(in the rows, 128 means zero)
Here are made-up objects, facts about them, and rows of numbers that follow some of those facts. Name the object behind each unnamed row.

Known rows:
k882: [130  76  95 149 106 141 129 115 134 132 134  57 119 142 116  98 117 104
 135 122 117 116 145 151 135 119]
k786: [142  87 133 120  96 150 124 106 139 114 122  53 137 114 125  76 142 103
 127 132  95 118 154 120 129 142]
k852: [131 160  67 204 135 104 158 151 123  94 137 165  72 166 127 176 184  77
 180  73 103 173 104  73 135 141]
k649: [118 135 134 145 154 133 130 149  99 117  96 122 129 143 122 116 141 131
 127 146 132 127 161 123 104 137]
k628: [131 128 121  99 127 142 121 127 138 125 133 136 136 128 133 131 119 124
 133 137 123 138 116 159 137 118]
k683: [105 154  84 187  90 116  97 176 104 132 121 121  61 120 152 235 155  84
 118  96 169 140 117  86 156 150]
k121: [147 137 110 160  97 152 114 151 143  95 127 147  82 123 168 210 130  76
 155 102  90 148 103 114 168 120]
k846: [134 133 127 105 107 128 120 117 137 129 140 121 141 111 127 133 116 129
 135 138 117 130 120 140 128 133]
k881: [133 130 129 108 115 129 123 119 135 128 137 124 137 115 128 127 120 130
 130 134 120 129 122 136 129 131]
k274: [125 127 125 136 131 127 129 132 125 131 128 126 126 129 125 131 126 131
 127 128 132 126 130 126 125 128]
k666: [136 135 127 104 106 129 119 117 136 127 139 122 142 112 127 133 117 127
 136 141 114 133 122 141 126 135]
k30: [115 123 116 154 145 122 132 144 114 140 124 120 123 138 115 127 123 141
 128 133 146 121 140 128 112 128]
k103: [131 121 127 128 132 112 127 146 133 137 131 133 114 148 134 129 127 123
 141 140 128 123 126 138 117 116]
k18: [125 127 125 137 131 127 128 132 126 132 128 125 126 129 124 131 126 129
 128 127 132 125 130 126 125 128]
k512: [136 136 150  99 124 141 122 123 124 108 112 125 142 119 138 117 138 121
 123 142 109 131 138 128 124 137]
k106: [112 100 142 118 122 126 144 103 142 136 136 171 145 102 145 158 100 182
 170 144 125 136 110  99 132 128]
k22: [131 129 201 110 147 125 157  94 116 112 151  64 123 120 158 140 148 133
 103 116 127 131 147 147 125 142]

Facts:
k852 -η-> k786; k850 -η-> k331; k907 -η-> k388; k828 -η-> k365; k855 -η-> k966; k770 -η-> k539
k996 -η-> k491; k207 -η-> k363; k699 -η-> k22; k23 -η-> k227; k721 -η-> k539; k416 -η-> k390
k103 -η-> k388; k252 -η-> k602; k594 -η-> k35; k628 -η-> k546; k441 -η-> k814; k625 -η-> k765
k222 -η-> k669; k592 -η-> k776; k451 -η-> k500; k814 -η-> k331; k790 -η-> k363; k365 -η-> k47
k275 -η-> k966; k646 -η-> k878; k121 -η-> k376; k276 -η-> k500; k647 -η-> k849; k772 -η-> k957
k559 -η-> k790; k394 -η-> k345; k484 -η-> k265; k308 -η-> k765; k982 -η-> k47; k807 -η-> k957
k554 -η-> k265; k968 -η-> k388; k753 -η-> k500; k73 -η-> k331; k42 -η-> k539; k267 -η-> k662
k712 -η-> k874; k611 -η-> k765; k859 -η-> k786; k749 -η-> k390; k662 -η-> k816; k162 -η-> k803
k745 -η-> k460; k823 -η-> k568; k317 -η-> k331; k428 -η-> k856; k76 -η-> k422; k826 -η-> k460
k597 -η-> k331; k654 -η-> k814; k948 -η-> k47; k17 -Ψ-> k60; k17 -Ψ-> k109; k17 -Ψ-> k910
k17 -Ψ-> k100; k852 -Ψ-> k500; k63 -Ψ-> k432; k63 -Ψ-> k647; k63 -Ψ-> k770; k63 -Ψ-> k646
k63 -Ψ-> k484; k907 -Ψ-> k546; k724 -Ψ-> k980; k724 -Ψ-> k191; k997 -Ψ-> k441; k997 -Ψ-> k109
k997 -Ψ-> k252; k997 -Ψ-> k753; k376 -Ψ-> k233; k246 -Ψ-> k252; k246 -Ψ-> k233; k996 -Ψ-> k980
k996 -Ψ-> k721; k996 -Ψ-> k859; k399 -Ψ-> k786; k399 -Ψ-> k484; k840 -Ψ-> k106; k840 -Ψ-> k881
k840 -Ψ-> k394; k464 -Ψ-> k245; k464 -Ψ-> k555; k464 -Ψ-> k150; k301 -Ψ-> k428; k699 -Ψ-> k849
k699 -Ψ-> k716; k932 -Ψ-> k245; k932 -Ψ-> k385; k932 -Ψ-> k910; k932 -Ψ-> k379; k932 -Ψ-> k191
k649 -Ψ-> k23; k683 -Ψ-> k227; k683 -Ψ-> k500; k683 -Ψ-> k275; k683 -Ψ-> k121; k592 -Ψ-> k365
k592 -Ψ-> k158; k592 -Ψ-> k678; k451 -Ψ-> k622; k451 -Ψ-> k421; k451 -Ψ-> k721; k193 -Ψ-> k106
k193 -Ψ-> k742; k193 -Ψ-> k878; k369 -Ψ-> k843; k369 -Ψ-> k488; k369 -Ψ-> k645; k369 -Ψ-> k271
k369 -Ψ-> k222; k369 -Ψ-> k476; k30 -Ψ-> k216; k30 -Ψ-> k452; k30 -Ψ-> k663; k30 -Ψ-> k233
k790 -Ψ-> k622; k790 -Ψ-> k148; k617 -Ψ-> k385; k617 -Ψ-> k669; k568 -Ψ-> k94; k460 -Ψ-> k512
k460 -Ψ-> k774; k462 -Ψ-> k776; k462 -Ψ-> k207; k462 -Ψ-> k535; k462 -Ψ-> k109; k462 -Ψ-> k774
k390 -Ψ-> k106; k390 -Ψ-> k158; k390 -Ψ-> k910; k390 -Ψ-> k618; k308 -Ψ-> k850; k308 -Ψ-> k635
k308 -Ψ-> k957; k308 -Ψ-> k331; k982 -Ψ-> k20; k982 -Ψ-> k529; k982 -Ψ-> k786; k982 -Ψ-> k857
k982 -Ψ-> k222; k116 -Ψ-> k162; k116 -Ψ-> k818; k116 -Ψ-> k669; k116 -Ψ-> k654; k81 -Ψ-> k255
k81 -Ψ-> k561; k81 -Ψ-> k6; k677 -Ψ-> k426; k677 -Ψ-> k881; k265 -Ψ-> k512; k265 -Ψ-> k216
k265 -Ψ-> k421; k265 -Ψ-> k343; k265 -Ψ-> k803; k265 -Ψ-> k957; k960 -Ψ-> k814; k960 -Ψ-> k874
k960 -Ψ-> k8; k960 -Ψ-> k275; k269 -Ψ-> k127; k269 -Ψ-> k721; k968 -Ψ-> k174; k968 -Ψ-> k276
k968 -Ψ-> k666; k73 -Ψ-> k22; k73 -Ψ-> k385; k73 -Ψ-> k645; k482 -Ψ-> k846; k482 -Ψ-> k167
k482 -Ψ-> k174; k482 -Ψ-> k770; k124 -Ψ-> k881; k124 -Ψ-> k850; k124 -Ψ-> k99; k124 -Ψ-> k428
k129 -Ψ-> k317; k129 -Ψ-> k546; k129 -Ψ-> k452; k129 -Ψ-> k856; k129 -Ψ-> k710; k129 -Ψ-> k645
k129 -Ψ-> k538; k749 -Ψ-> k635; k749 -Ψ-> k710; k749 -Ψ-> k857; k491 -Ψ-> k629; k978 -Ψ-> k432
k978 -Ψ-> k539; k978 -Ψ-> k721; k978 -Ψ-> k394; k540 -Ψ-> k441; k540 -Ψ-> k60; k764 -Ψ-> k106
k764 -Ψ-> k741; k764 -Ψ-> k786; k764 -Ψ-> k856; k764 -Ψ-> k629; k560 -Ψ-> k635; k560 -Ψ-> k711
k560 -Ψ-> k331; k560 -Ψ-> k484; k67 -Ψ-> k675; k67 -Ψ-> k99; k67 -Ψ-> k345; k67 -Ψ-> k781
k133 -Ψ-> k174; k133 -Ψ-> k712; k133 -Ψ-> k366; k133 -Ψ-> k66; k133 -Ψ-> k100; k278 -Ψ-> k881
k278 -Ψ-> k635; k278 -Ψ-> k772; k278 -Ψ-> k158; k278 -Ψ-> k23; k278 -Ψ-> k721; k278 -Ψ-> k628
k278 -Ψ-> k859; k14 -Ψ-> k106; k14 -Ψ-> k60; k14 -Ψ-> k910; k14 -Ψ-> k191; k709 -Ψ-> k765
k709 -Ψ-> k786; k709 -Ψ-> k255; k709 -Ψ-> k394; k852 -Δ-> k331; k63 -Δ-> k629; k850 -Δ-> k22
k907 -Δ-> k500; k857 -Δ-> k849; k538 -Δ-> k546; k980 -Δ-> k856; k421 -Δ-> k491; k724 -Δ-> k491
k8 -Δ-> k459; k828 -Δ-> k22; k855 -Δ-> k568; k997 -Δ-> k331; k94 -Δ-> k546; k770 -Δ-> k849
k246 -Δ-> k649; k996 -Δ-> k856; k255 -Δ-> k568; k388 -Δ-> k345; k399 -Δ-> k491; k710 -Δ-> k500
k35 -Δ-> k363; k840 -Δ-> k546; k207 -Δ-> k17; k432 -Δ-> k678; k452 -Δ-> k629; k6 -Δ-> k709
k464 -Δ-> k874; k301 -Δ-> k617; k447 -Δ-> k390; k699 -Δ-> k568; k23 -Δ-> k227; k274 -Δ-> k100
k721 -Δ-> k47; k635 -Δ-> k47; k881 -Δ-> k227; k716 -Δ-> k629; k160 -Δ-> k500; k109 -Δ-> k512
k416 -Δ-> k786; k488 -Δ-> k331; k103 -Δ-> k849; k622 -Δ-> k47; k252 -Δ-> k709; k594 -Δ-> k47
k165 -Δ-> k669; k476 -Δ-> k67; k932 -Δ-> k776; k628 -Δ-> k678; k441 -Δ-> k856; k816 -Δ-> k669
k993 -Δ-> k459; k675 -Δ-> k22; k625 -Δ-> k629; k222 -Δ-> k100; k529 -Δ-> k568; k683 -Δ-> k856
k966 -Δ-> k776; k711 -Δ-> k227; k618 -Δ-> k227; k592 -Δ-> k500; k451 -Δ-> k491; k343 -Δ-> k227
k158 -Δ-> k459; k193 -Δ-> k617; k814 -Δ-> k504; k369 -Δ-> k422; k561 -Δ-> k671; k30 -Δ-> k500
k957 -Δ-> k849; k790 -Δ-> k671; k191 -Δ-> k331; k66 -Δ-> k617; k539 -Δ-> k786; k846 -Δ-> k345
k365 -Δ-> k100; k275 -Δ-> k47; k646 -Δ-> k22; k60 -Δ-> k379; k245 -Δ-> k422; k121 -Δ-> k482
k462 -Δ-> k786; k276 -Δ-> k345; k174 -Δ-> k331; k647 -Δ-> k422; k772 -Δ-> k629; k559 -Δ-> k331
k394 -Δ-> k856; k742 -Δ-> k678; k484 -Δ-> k709; k308 -Δ-> k856; k530 -Δ-> k269; k910 -Δ-> k345
k982 -Δ-> k47; k116 -Δ-> k786; k81 -Δ-> k709; k807 -Δ-> k786; k677 -Δ-> k100; k148 -Δ-> k67
k106 -Δ-> k629; k271 -Δ-> k459; k554 -Δ-> k512; k31 -Δ-> k379; k265 -Δ-> k390; k960 -Δ-> k482
k968 -Δ-> k482; k426 -Δ-> k376; k216 -Δ-> k47; k753 -Δ-> k491; k167 -Δ-> k459; k70 -Δ-> k671
k882 -Δ-> k786; k73 -Δ-> k512; k366 -Δ-> k874; k124 -Δ-> k47; k129 -Δ-> k671; k946 -Δ-> k820
k42 -Δ-> k504; k267 -Δ-> k376; k535 -Δ-> k482; k842 -Δ-> k504; k99 -Δ-> k849; k795 -Δ-> k617
k712 -Δ-> k500; k233 -Δ-> k678; k611 -Δ-> k422; k915 -Δ-> k568; k758 -Δ-> k227; k859 -Δ-> k856
k749 -Δ-> k331; k662 -Δ-> k629; k803 -Δ-> k269; k965 -Δ-> k331; k781 -Δ-> k709; k162 -Δ-> k331
k745 -Δ-> k786; k978 -Δ-> k786; k540 -Δ-> k17; k663 -Δ-> k504; k823 -Δ-> k22; k18 -Δ-> k512
k127 -Δ-> k856; k764 -Δ-> k100; k560 -Δ-> k504; k843 -Δ-> k820; k385 -Δ-> k849; k150 -Δ-> k629
k317 -Δ-> k345; k555 -Δ-> k269; k602 -Δ-> k500; k676 -Δ-> k874; k428 -Δ-> k671; k765 -Δ-> k678
k76 -Δ-> k820; k826 -Δ-> k512; k597 -Δ-> k878; k133 -Δ-> k878; k278 -Δ-> k17; k666 -Δ-> k671
k654 -Δ-> k491; k774 -Δ-> k460; k14 -Δ-> k345; k818 -Δ-> k22; k20 -Δ-> k459; k948 -Δ-> k345
k12 -Δ-> k22; k741 -Δ-> k504; k645 -Δ-> k67

Rows to name:
No name comes twice in this set of rows, the named rows included.
[111 142 142  80 108 115 103 126 114 130 108 111 131  94 139 160 144 105
  67 137 149 130 126 111 128 139] : k856
[133 154 100  97 134  89 159  92 140 111 153 146 145 131 103 127 147 102
 138 115  92 167  98 119 109 130] : k174
[120 115 120 145 152 108 132 158 123 146 126 129 109 157 126 123 128 134
 138 140 144 116 134 137 107 112] : k907
[114 146 108  74  78  93  93 135 123 153 142 133 119 124 139 137 147 120
 110 132 175 117 106 134 137 149] : k394
[132 111 144 110 133 131 132 115 143 130 135 131 127 119 139 114 131 132
 107 107 132 116 111 120 142 117] : k385
[129 120 139 144 129 109 131 135 134 141 131 107 121 112 122 145 123 125
 119 136 122 121 131 106 110 123] : k388
[134 100 183 111 154 137 142 110 136 112 104 134 124 112 153  88 161 130
  69  87 127 102 123  71 144 119] : k669
[132 154 129  98 150 106 159  93 125  93 124 135 149 122 111 127 158  98
 116 120  85 167 120 106 105 134] : k331
[106 100 132 146 130 118 146 114 129 139 124 176 135 116 139 162  98 182
 171 142 132 129 122  89 124 126] : k662
[116  33 118 167 163 140 155 120 137 143 122  71  92 162 131  61 142 120
  87  68 153  87 134 116 150  89] : k116
[146 143 115 168  90 154 118 136 135  93 134 134  87 111 165 207 132  87
 149  91  96 145 108 106 173 137] : k814
[133 132 120  98 117 134 121 124 133 126 140 134 134 136 135 130 115 129
 142 137 125 131 118 166 134 123] : k850
[114 142  80 134 181  88 166 128 119 121 131 161 123 172  97 126 149 106
 139 115 121 163 110 130  96 109] : k749
[151 160 227 206  29  97 122  25 192 211  96 227 168 226 101 132 141  52
 104 183 171 211 190 131 252  60] : k94

Now the same objects, written a new way:
Named rows:
k878: [117 109 104 119 142 167 133 159 144  74  99 109 124]
k462: [114 122 181 159 129 127 136 118 109 225 164 126 129]
k269: [195 104 173  85 189 121 201   8  94 215 167 148 107]
k678: [118 104 106 101 133 162 133 153 151  82  96  99 128]
k191: [ 94 110 121 139 127 118 124 145  89  53 165 149 136]
k81: [106 113 161 162 136 137 122 112 100 188 183 134 147]
k699: [106 109 160 138 129 125 125 104 103 192 177 130 147]
k978: [176  82 199 163 166 113 188  42 102 247 197 134 112]
k749: [ 92 118 183 179 110 172 116  88  98 174 214 132 180]
k160: [119  93 107 127 124 123 112 167 141  86 122 101 127]
k399: [ 77 102 169 214 122 182 105 127 114 191 204 118 176]
k148: [126  95 110 121 126 122 118 159 140  88 122 102 124]
k602: [127 100 108 139 133 125 111 170 137  82 120 109 119]
k8: [118  95 109 126 123 126 113 167 141  86 120 101 127]
k103: [ 76  92 100 113  91 117  98 139 150 112 139 154 137]
k849: [126 112 107 112 139 166 130 159 150  80  93 102 122]
k790: [142 107 162 132 147 112 141  81  97 200 177 144 130]

Name these rows:
No name comes twice in this set of rows, the named rows included.
[104 126 163 154 127 140 109 121 108 197 174 127 150] : k129
[108 123 159 144 137 124 121 111  93 189 176 142 140] : k133
[ 88  93 102 133 137  99 124 169 101  78 142 140 123] : k910
[113  98 109 123 127 118 115 167 131  86 124 112 126] : k245
[131 104 109 146 136 129 112 171 136  78 118 114 118] : k966
[107 120 161 154 132 136 116 116 102 189 176 132 147] : k369
[145 132 165 150 151 126 124 100 101 197 166 143 124] : k265
[128 155 163 102 119 118  97 125 117 215 136 119 134] : k30
[117  92 109 134 121 133 110 168 146  87 123  97 131] : k711
[111 105 108 115 124 112 112 170 128  89 119 114 124] : k109
[137 184 161  76 131 158 110 120 127 212 100 120 127] : k376
[119  82 110 115 119 120 121 153 144  90 126  98 131] : k628
[130 102 110 134 131 126 113 169 139  84 117 109 119] : k803
[113 111 163 159 139 135 126 103 100 192 186 135 146] : k301

